(in the rows, 128 means zero)
Each row of numbers stands for one node and depends on some of the facts below. Use the named rows to name the rest.

Some facts about the nodes:
bibrer Π flupum; plivek Π geni; zapo Π migese; skuzas Π vela; zakam Π taskos; guklir Π flenuk; griskik Π lotril
lanek Π lugrok; gevon Π ledros; vela Π draroka; kidristes Π zete; kliron Π sufludrin; grobuk Π drukler; dabruror Π gradon
fledistan Π zakam; kegro Π sanolok; fotrur Π kliron; sanolok Π faskitur; dristak Π gikur; brovek Π gutuses; klagra Π lipeflu
kuru Π nostos; draroka Π zugrem; tigul Π gebrom; gugon Π galan; leles Π lodrek; beke Π gredul; nastuk Π grukli
brinul Π vamun; sustor Π plubrupu; trotrok Π bige; runis Π trigi; motuke Π zipibol; leri Π fibugra; skatru Π griskik
stegrofle Π netrim; zipibol Π drepun; bregril Π gevon; netrim Π fotrur; granin Π plivek; troga Π stegrofle; skedrak Π kitan
supe Π lanek; drepun Π grigre; paplodru Π zagram; gripim Π beke; kladok Π skaru; driniskur Π kleri; klatra Π skuzas
grukli Π stegu; tili Π leri; dafor Π dregram; lugrok Π trobrutros; trobru Π sustor; famum Π zutruk; ragrum Π grumok
faskitur Π tigul; nostos Π kegro; trigi Π klagra; kleri Π fladror; vamun Π flebrir; migese Π flagrer; dregram Π granin
klidun Π gripim; dubril Π tili; bitrar Π dabruror; lidros Π sonik; lipeflu Π letur; gikur Π braklir; zikleflam Π supe
drukler Π klidun; brodrir Π risar; nekinel Π kladok; napok Π bregril; sufludrin Π kidristes; skaru Π trotrok; bukli Π bitrar
tredren Π skatru; fludu Π ragrum; zugrem Π skonuk; tadrur Π bresker; gebrom Π dobus; bubrek Π nulimi; sonik Π skeko
grafelal Π bepu; nulimi Π plotipok; momok Π brovek; letur Π brinul; drupledran Π gugon; geni Π kuru; grigre Π bukli
flupum Π paplodru; fibugra Π driniskur; skogrol Π repli; stegu Π zapo; plubrupu Π drupledran; skekla Π motuke; trolaku Π zukle
baplam Π bibrer; bresker Π bidregol; plotipok Π groflil; plorar Π klatra; flebrir Π mito; zagram Π dubril; lotril Π lidros
nusu Π nastuk; mito Π tadrur; flenuk Π bubrek; bige Π nusu; lodrek Π trobru; taskos Π zikleflam; skonuk Π fludu
kitan Π guklir; galan Π brene; zukle Π skedrak; dobus Π napok; skeko Π momok; grumok Π troga; zete Π fledistan
brene Π brodrir; fladror Π leles; trobrutros Π tosal; tosal Π famum; groflil Π runis; trofun Π kloklal; fiklom ω brinul
zakam ω tigul; zakam ω migese; griskik ω migese; griskik ω trofun; kidristes ω skogrol; kidristes ω migese; dabruror ω trobrutros
dabruror ω gikur; dabruror ω skuzimin; fledistan ω kloklal; fledistan ω bige; klabos ω tigul; klabos ω skaru; draroka ω fogra
tigul ω migese; leles ω tigul; zevim ω kladok; beke ω zevim; beke ω zugrem; brinul ω bregril; brinul ω kleka
netrim ω plafemim; granin ω gugon; granin ω fiklom; skuzimin ω migese; troga ω bresker; troga ω kluzumu; flagrer ω drukler
paplodru ω migese; gripim ω trobrutros; gripim ω bige; gripim ω baplam; fusa ω fogra; fusa ω baplam; plafemim ω trobrutros
repli ω trobrutros; repli ω kladok; trobru ω bige; faskitur ω drepun; faskitur ω bepu; gredul ω rezul; kleka ω migese
plastas ω tredren; vulos ω migese; bidregol ω plafemim; bidregol ω flupum; gradon ω dabruror; zikleflam ω migese; drukler ω bresker
drukler ω migese; braklir ω drukler; braklir ω migese; sagitro ω zakam; rekubru ω tigul; sima ω plafemim; risar ω stegrofle
risar ω napok; skaru ω migese; fludu ω lidros; fludu ω famum; gebrom ω trobrutros; gebrom ω migese; nulimi ω ledros
fodil ω braklir; letur ω migese; ledros ω migese; geni ω bige; geni ω fogra; grigre ω migese; skogrol ω gikur
skogrol ω napok; trolaku ω bregril; baplam ω kluzumu; baplam ω famum; bresker ω trobrutros; plorar ω trobrutros; flebrir ω zapo
flebrir ω grumok; flebrir ω ledros; flebrir ω fogra; lotril ω klabos; bepu ω draroka; nusu ω skeko; mito ω trobrutros
mito ω famum; flenuk ω migese; bige ω plafemim; kloklal ω bresker; kloklal ω kluzumu; kloklal ω tredren; zedrik ω migese
zedrik ω fusa; skonuk ω tigul; kitan ω bestastu; bestastu ω napok; bester ω trobrutros; grumok ω trolaku; grumok ω tredren
zete ω sadan; librur ω skeko; trobrutros ω migese; trofun ω skuzimin; bibrer Δ b; plivek Δ a; zapo Δ b
fiklom Δ a; skuzas Δ b; zakam Δ b; guklir Δ b; griskik Δ b; lanek Δ b; gevon Δ a
rezul Δ b; vela Δ b; kidristes Δ a; kliron Δ a; grobuk Δ b; rulil Δ a; dabruror Δ b
fledistan Δ b; kegro Δ a; fotrur Δ a; sanolok Δ a; dristak Δ b; brovek Δ b; klabos Δ a
klagra Δ b; kuru Δ a; draroka Δ a; tigul Δ a; gugon Δ b; leles Δ b; zevim Δ a
kledar Δ a; beke Δ b; nastuk Δ b; brinul Δ b; sustor Δ a; trotrok Δ a; runis Δ b
motuke Δ a; leri Δ a; skatru Δ a; stegrofle Δ b; zipibol Δ a; bregril Δ b; netrim Δ a
granin Δ a; skuzimin Δ a; troga Δ a; skedrak Δ b; supe Δ b; flagrer Δ a; drepun Δ b
paplodru Δ a; gripim Δ a; fusa Δ b; fogra Δ a; kladok Δ a; kluzumu Δ b; gutuses Δ a
plafemim Δ b; driniskur Δ a; repli Δ a; klatra Δ b; grukli Δ b; tili Δ b; dafor Δ b
lugrok Δ b; trobru Δ b; famum Δ b; ragrum Δ a; faskitur Δ b; nostos Δ b; trigi Δ a
kleri Δ a; vamun Δ b; gredul Δ a; migese Δ b; dregram Δ b; kleka Δ a; plastas Δ b
klidun Δ a; dubril Δ a; vulos Δ a; bitrar Δ a; bidregol Δ b; lidros Δ b; gradon Δ a
lipeflu Δ a; sadan Δ b; gikur Δ b; zikleflam Δ a; drukler Δ b; braklir Δ a; brodrir Δ b
sagitro Δ b; nekinel Δ a; rekubru Δ b; zutruk Δ a; napok Δ a; gebrigi Δ a; sufludrin Δ a
sima Δ b; risar Δ a; skaru Δ a; bukli Δ a; tredren Δ b; fludu Δ b; zugrem Δ a
tadrur Δ b; gebrom Δ b; bubrek Δ b; sonik Δ a; grafelal Δ b; nulimi Δ a; fodil Δ a
momok Δ a; letur Δ a; drupledran Δ a; ledros Δ a; geni Δ a; grigre Δ a; flupum Δ b
fibugra Δ b; skogrol Δ b; stegu Δ b; plubrupu Δ b; skekla Δ b; trolaku Δ a; baplam Δ b
bresker Δ a; plotipok Δ a; plorar Δ b; flebrir Δ a; zagram Δ b; lotril Δ a; bepu Δ b
nusu Δ b; mito Δ b; flenuk Δ a; bige Δ b; kloklal Δ b; lodrek Δ a; zedrik Δ b
taskos Δ b; skonuk Δ b; kitan Δ a; bestastu Δ b; galan Δ b; zukle Δ b; dobus Δ a
skeko Δ a; bester Δ b; grumok Δ b; zete Δ b; brene Δ a; fladror Δ b; librur Δ a
trobrutros Δ b; tosal Δ a; groflil Δ b; trofun Δ b

Known rows:
[163 125 170 134 139 156 113  94 134 129  98 148 119  83 125 112 115 122
 126 107  57 102 126 147 128 157 113]: trofun
[160 115 153 144 145 132  93 108 142 128 102 152 107 145 148 124 154 135
 132  79  85 161  96 114 136 128 102]: tili
[130 104 155 116 133 104  87  97 128 110  59 168 130 161 165 167 153 111
 146  59  70 118 116 103 154 157 112]: trolaku
[120 109 164 148 125 121  88  97 148 129  79 169  88 182 139 136 106 166
 129 102  80 151 122 124 155 144 111]: zutruk
[160 104 154 121 139 123 104  99 146 118  87 152 107 137 149 142 143 135
 130  91 102 129  97 126 136 138 110]: sagitro
[149  99 158 124 136 119  96  93 149 120  94 151  99 142 165 143 153 131
 116  83  98 146  90 110 124 149 106]: faskitur
[134 107 156 124 146 115  90 106 152 116  53 162  89 170 187 137 154 150
 118  88  83 159 111  98 124 165 107]: napok
[160 101 148 131 128  99  89  95 149 131 111 156 111 145 144 138 153 116
 110  96  93 151  86 110 131 148 106]: nostos
[159  84 172 131 127 159 110 100 157 144 101 159 104 127 186 132 136  92
 132  99  85  99 115 118 143 127 111]: zedrik
[ 94 104 167 107 110  99  84  76 166 105 114 160 130 117 175 162 141 120
 143  83  93 157 103  98 144 162 121]: geni
[166 109 139 119 132 121 109  90 144 110  92 164  99 149 141 152 118 119
 108 123  89  84 100 119 137 145 109]: gugon
[137 104 155 117 134 106  92 101 135 114  52 167 118 166 168 160 149 119
 142  64  76 112 116 104 156 157 112]: kitan
[157 103 165 125 130 113  95  92 148 131  98 148 103 125 151 128 146 135
 110  89  85 148  97 119 119 161 109]: beke
[157 116 157 148 146 133  93 110 140 132 106 151 107 146 150 122 161 136
 137  76  82 172  96 115 138 124 101]: zagram
[131 117 160 125 146 158 109  92 140  86  99 155 101 124 159 156 120 135
 140  95  95 104 109 125 133 127 111]: bepu
[190  96 149  78 153  89 107 113 145 107  37 149 112 130 141 137 147 178
 144  81 134 147 102 165 137 133 116]: rekubru
[150 107 159 133 134 127  99  95 142 118 100 155  99 144 143 147 133 138
 129  92  93 125  99 123 141 134 109]: zete
[143 114 144 131 137 113 100 103 152 112  73 170 110 154 153 141 132 130
 124 113  80 121 118 112 148 153 111]: lodrek
[174 104 149 124 131 109  93  97 123 129  76 158 112 170 149 153 149 112
 127  67  75 108  94 106 144 143 102]: skedrak

Name these rows:
No name comes twice in this set of rows, the named rows included.
[155 104 156 124 145 127  99 100 144 118  72 151  79 163 185 138 154 146
 109  84  92 149  92 102 112 150 101] -> bregril
[181  61 172  83 136 116 114 126 173 149  17 164 105 141 209 118 150 131
 144  91 108 127 139 148 153 146 119] -> tigul
[168 117 169 162 137 156 135 105 170 162  75 127  92 119 110 162 155 142
 129  62 121  41  58 115 194 186 121] -> plafemim
[110 112 176 154 158 144  88 105 131 100 125 148 126 113 162 145 168 130
 149  49  95 173  94 119 125 127 108] -> baplam
[131 117 169 132 144 131 102 100 152 119  64 160 102 122 151 126 127 149
 120 104  73 133 127 129 133 172 115] -> gradon
[164  98 148  73 154  79 103 120 155 102  14 160 120 136 152 137 148 180
 151  84 125 153 122 163 150 146 121] -> klabos
[143  71 185 123 134 172 114 112 174 150  44 165  72 159 251 122 143 105
 129  97  74 105 142 100 138 151 112] -> ledros
[122 109 162 150 124 114  87  97 146 130  84 169  97 176 133 136 112 162
 130 100  79 155 122 124 161 142 110] -> tosal
[ 94 116 153 105 155 135  97  93 155  59  89 164 131 102 212 169 158 105
 146  88  90 127 117  97 119 149 119] -> draroka
[120 115 157 131 148 147 105 105 153  96  71 168 102 147 170 151 127 139
 139 103  85 108 126 117 153 138 115] -> flagrer
[153 117 149 116 118 139 117  90 193 129 109 138  79 135 166 144 135 156
 133 114 128 138  72  98 156 135 113] -> bidregol
[134 109 151 117 145 109  98 108 155 103  60 166 114 147 161 150 145 146
 140  95 100 138 114 123 152 146 116] -> lotril

The same nodes again, as new rows of numbers:
Known rows:
[138 115 148 123 129 233   9  85 114 100 183 167 181 186 204 149 109  98
 100 190  94 131 130 101  41  95 221 114  82 175 173 182  60 114  95 131
 151 135 112]: migese
[162 187 134 169 107 146 166 170 112 147 179  81 169 140 178 151 130  84
 135  97 173 111 118 140 107  78  93 139 150 155 128 104 151 128  95 150
 128  97 156]: flenuk
[ 76 181  80 177 115 103 142 131 153 112 171 153 123 144  67  88 154  69
  93 128 139  98 164 140 116  83 173 114 114 139 135 129 128 145 189 170
  77 172 135]: zedrik
[106 153 134 145 112 156  38  82 146 112 158 200 130 161 123 106 109 127
 144 147 103 170 145 121  78 116 176 133 104 143 124 176 118 143  82 106
 150 166 101]: famum
[165 130 152  99 131 102 143 151  87 123  78 100 131 101 162 159 103 173
 134 111 130 157  95 147 146 195  94 127 129 119 134 115 138 139 114 100
 131 119 143]: plivek
[133 217  75 159 103  70 159 159 110 115 155 112 148 123  99 116  95  24
  84 106 150  84  78 149 121 124  88 166 119 105 116 121 114 142 163 149
  97 130 138]: repli
[163 196 127 160 105 152 121 141 111 134 175 130 171 156 170 152  88  84
 123 126 147 141  78 138  96 118 115 143 111 153 118 151 121 141  67 120
 145 116 136]: bresker
[111  74 148 106 147 126  93 113 129 101 101 136 104 117 121 117 144 183
 147 133 104 146 171 130 135 145 143 120 150 127 145 115 138 126 147 120
 142 149 122]: dregram
[106  64 144 102 143 132 100 106 134 110 104 139 102 120 111 117 141 167
 148 134 105 139 169 119 132 129 140 124 147 121 140 119 126 119 148 119
 144 142 118]: brovek
[160 113 142 113 112 116 164 151 121 150  85  91 125 109 139 194  83 139
 162  84 124 164 130 110 104 128  76 143 158 117 124 108 140 116  97 114
 152  76 137]: plotipok
[148 133  93  90 122  77 177 151 119 137  66 108 123  99  96 166  79  95
 100 116 116 124  92 107 124 170 107 144  97  85 133 135  98 119 169 132
  96 103 128]: rulil
[119  92 168  74 132 128  67 110 140 145  91 143  91  99 120  70 179 166
 178 126 111 144 165  96 118 119 144 153 118  75 115 130 155 107 118 135
 118 153  93]: taskos
[150  64 122 113 162 139 122 104 164 126 117 171 123 147 111 122 154 170
 151 148 119 127 183 113 175 153 125 127 161 105 146 146 134 107 163 110
 177 162  96]: fladror
[ 70 115 137 144 110 188  47  52  91 117 177 169 128 164 131  86  97 100
 130 147 148 125 120 152  94  67 170 107 124 170 129 165  76 160 116  69
 147 146 130]: bige
[160 108 143  97 130 121 158 139 104 147  86 102 126 109 145 153 104 150
 145 116 135 145  92 125 144 162  86 142 130 114 117 125 127 123 105 100
 145 101 131]: klidun
[141 205  86 140  96 121 156 133 139 149 111 170 159 150 103 186  49  74
  91 143 121 173  70 107  73 157 173 118  34 144 122 200  83 149 105 122
  93 127 127]: fogra
[ 91  49 141 118 154 139 115 116 152  86 121 126  97 120  99 125 140 179
 136 164  86 135 147 126 147 138 141 127 151 143 119  99 116 119 127 133
 159 133 124]: vela
[102  57 143 110 148 135 106 111 144 100 114 132 100 121 105 119 142 178
 145 146  96 139 159 125 141 136 139 127 149 132 129 108 125 119 134 126
 152 136 120]: klatra
[ 75  89 135 153 168 149  51  79 203 134 138 150  91 127 165 119 159 177
  68 163  40  85 106 110 139 141 150  79 138 144  99 121 146 100  77 168
 137  56  96]: stegrofle

Rows to name:
No name comes twice in this set of rows, the named rows included.
[110 133 131 158 145 167  27  77 161 132 161 170 133 153 189 124 140 131
  78 140  81  91 139 118 102 114 162  85 140 146 144 152 131 112 106 146
 135  97 102] -> gikur
[158 203  92 144 113 125 176 170 112 140 151 104 176 139 142 157 115  41
  72 134 150  94  87 118 100 118 147 130  74 134 143 142 101 124 152 172
  74 113 144] -> kleka
[151 156 144 135 114 179 139 132  65 151 173  87 169 144 190 123 120  77
 113 134 188  92  70 147 123  86 118 124 116 159 129 132  99 138 107 110
 122 100 157] -> skaru
[150 190  82 131 104  81 130 148 107 106 135 124 150 125 110 138  66  34
  89 119 121 106  71 134 102 147  92 176 109  98 125 135  91 134 148 134
 117 126 123] -> zevim
[123 162 163 129 126 164  65 135 130 139 183 128 140 132 161  43 221 105
 151 141 146  97 160 115 106  65 166 149 112 114 124 123 163 110 112 178
  98 164 113] -> zakam
[ 65  25 152  84 133 152 113  73  79 129  99 112  81 109 100  81 134 154
 153 126 152 108 153 142 154  81 130 109 161 128 135 109  92 139 180  74
 134 132 139] -> nusu
[116 139 136 156 135 166  82 121 133 108 189 136 150 152 161 104 171 112
 117 148 129  94 161 134 111  84 164 120 139 154 149 121 132 120 134 160
 129 147 127] -> trofun
[132 165 150 135 116 178   7  97 128 116 184 179 158 161 178  89 143  98
 134 152 109 134 142 113  60  93 182 145  99 134 141 169 120 123  82 139
 138 161  95] -> trobrutros
[192 201 156 138 123 153  95 171  70  99 159 104 199 143 238 163 120 125
  93 136 141 136  82 157  98 171 145 118  97 167 168 132 126 142  94 138
 115 132 156] -> tigul
[ 82 179 146 158 111 126  92 115 155 143 171 163  99 129  92  28 191 126
 173 123 153 138 149 140 127  78 150 143 117 120  81 134 181 148  91 141
 105 182 115] -> fledistan

Now the same nodes, written a new way:
Known rows:
[130 166 196 142 114 150 150 120 128 119 163  93 125 148  61 182  86  92
 177 144 117 120  90 162 140 168 118 112 193 162 130 101 176  79]: nulimi
[133  56 117 119  77 161 200 115 166 103 126 178 132 130 141 110  89  74
 180  91 157 138 157 170 162 148 164 149 127 128 102  90  96 116]: nastuk
[132  95 131 123 107 154 161 123 149 116 157 105 142 121 153 112 140 112
 132 105 130 122 166  88 151 148 116 158 127 125  78 110 108 138]: dregram
[161 139 173 128 138 144 128 108 126 125 177  77 149 133  88 145 103 121
 152 166 123 121 179  85 192 181  93 112 174 140 140  79 185  87]: granin
[138  99 131 116  99 148 168 149 140 110 123 126 109 110 114 120 119 114
 117 133 143 110 118 109 119 153 141 216 127 163 111 114 102 142]: tili
[141 127 179  97 120 150 160 113 133 125 117 110 131 156  98 139 111  73
 138 117 132 123 124 141 140 152 125 133 151 118 113  81 130 152]: rulil
[142 118 112 175 181 180 154  79 177 183 159 142 119  75  94 132  99  93
 146  82 110 110 162 105  85 165 147 147 133 147 122 133 150 114]: bestastu
[150 152 170 150 189 153  86  70 151 187 117 117 122  42  74 182  97  90
 128 142  93 112 140 138 119 157 112  71 217 143 181  81 192  81]: kidristes
[ 94 131 163 150  83 131 151 135 132 105 205 123 125 152  98 178  91 132
 159 134 155 117 132 113 141 163 129 145 159 186  93 119 158  42]: brinul
[157 128 176  99 124 150 164 126 127 117 103 105 109 143  77 133 108  80
 124 144 132 117 110 131 128 160 127 182 145 149 139  91 123 162]: drupledran
[135 127 119 159 135 146 141  95 134 112 158 131 129  83 114 164  97 147
 147 111 128 126 136 142 107 151 109 159 189 158 134 130 154  78]: trofun
[150 157 171 141 156 137 132  79 112 112 147 114 127 126  74 184  83 124
 152 135 131 134 137 157 122 160  90 126 208 155 166 106 179  80]: kleka
[ 89 128 134 155 167 100 140  66  95 110 155 128  86 183 163 167 119 141
 143  96 170 130  97 146 104 132  92 145 149 156 125 135 124  85]: kluzumu
[164 148 150 141 153 155 137  98 127 129 109  87 124  94 102 150 104  92
 165 145  86 115  52 190 136 159 108 113 209 122 168  86 172 120]: repli
[139 127 178  96 121 149 159 113 132 126 117 111 130 156  99 138 114  73
 138 115 132 123 126 143 140 153 127 133 153 118 114  81 128 153]: kledar
[ 98  85 168  99 103 129 133  76 162 142 120 127 129  80 170 164 142  83
 103 114 142 121 122  93 109 127 140 136 157 132  77  86 106 121]: lanek
[132 121 199  89 125 138 146  78 143 138 107 108 131 129 117 162 122  59
 125 124 131 127 114 125 123 143 130 120 164 119 109  70 130 148]: zutruk
[147 126  98 169 157 156 142  89 148 144 155 125 133  65 118 147  94 130
 159 111 103 110  94 147 102 162 130 148 183 134 141 116 179  91]: dabruror
[143 120 112 160 147 134 140 130 121 122 124 100  82  90 123 129 112 133
 141 169 116  97  38 141 123 162 119 192 160 177 167 116 145 102]: trobru

Rows to name:
No name comes twice in this set of rows, the named rows included.
[181 146 148 158 196 191 148  89 175 198 129 111 115  74  41 127  82  56
 154 135  81  98 122 115 111 190 149 131 152 144 166  97 186 139] -> risar
[127 119 115 160 137 131 127 118 128 132 161 110 117  95 133 145 102 139
 159 151 120 103  79 135 149 163 120 131 175 151 143  98 176  62] -> zedrik
[103 116 122 155 153 110 128 105 111 136 158 108  95 151 160 140 115 131
 158 142 143 102  60 134 152 156 119 125 146 145 135 100 159  73] -> fusa
[123 169 185 149 162 129 145  69 103 111 141 101 101 170  95 187  98 103
 164 115 131 136  84 182 105 148  88 117 194 153 148 122 153  95] -> bresker
[137 169 192 148 113 156 151 116 132 115 160  93 129 133  58 184  84  92
 176 140 107 124  92 172 130 166 115 114 204 162 133 106 175  80] -> letur
[135 127  91 167 144 145 118 142 118 124 141 128 117  88 123 139 109 154
 149 119 114 107 107 177 140 149 105 129 186 139 159 114 159  79] -> plorar
[151 128 178  98 123 151 164 123 129 119 108 107 116 146  84 134 109  80
 128 136 131 120 113 135 129 159 127 166 149 141 130  88 125 159] -> brene
[162 158 165 171 236 178 153  14 152 170 163 102 122 128  75 149 111  81
 145  67 111 145 231  87  87 161  82 123 145 138 139 149 140 145] -> napok
[148 121 171  94 110 156 160 125 141 132 114 105 139 140  99 128 112  70
 145 130 118 113 104 142 153 160 139 129 154 108 113  67 142 154] -> gredul
[165 157 148 136 156 146 138  82 120 122 137 104 145 104  80 170  79 121
 163 135 109 123  90 171 122 168 111 126 217 123 165  90 201  96] -> grigre
[148 123 106 179 176 176 147  86 172 174 159 137 122  61  94 136  96 105
 151  95 102 109 145 115  95 168 143 144 150 148 133 130 163 104] -> skogrol
[128 123 120 153 148 132 152  97 115 104 127 121  93 115 136 149 117 136
 136 114 136 122  85 153  91 139 104 188 162 165 143 138 115 114] -> flupum
[151 148 147 148 170 137 128  99 116 147 122  80 111 121 112 142 100  93
 175 165  95 101  24 179 157 170 113  94 193 120 172  71 192 104] -> gripim
[151  90 164 102 106 162 193  99 150 111 105 154 132 160 103 125  82  45
 183 106 146 143 148 187 167 157 146 119 147 118 130  68 115 138] -> trotrok
[ 94 112 129 147 148 105 134 104 111 136 165 116  95 168 157 143 114 129
 150 135 159 105  84 117 149 155 119 130 132 148 121  98 152  77] -> bepu

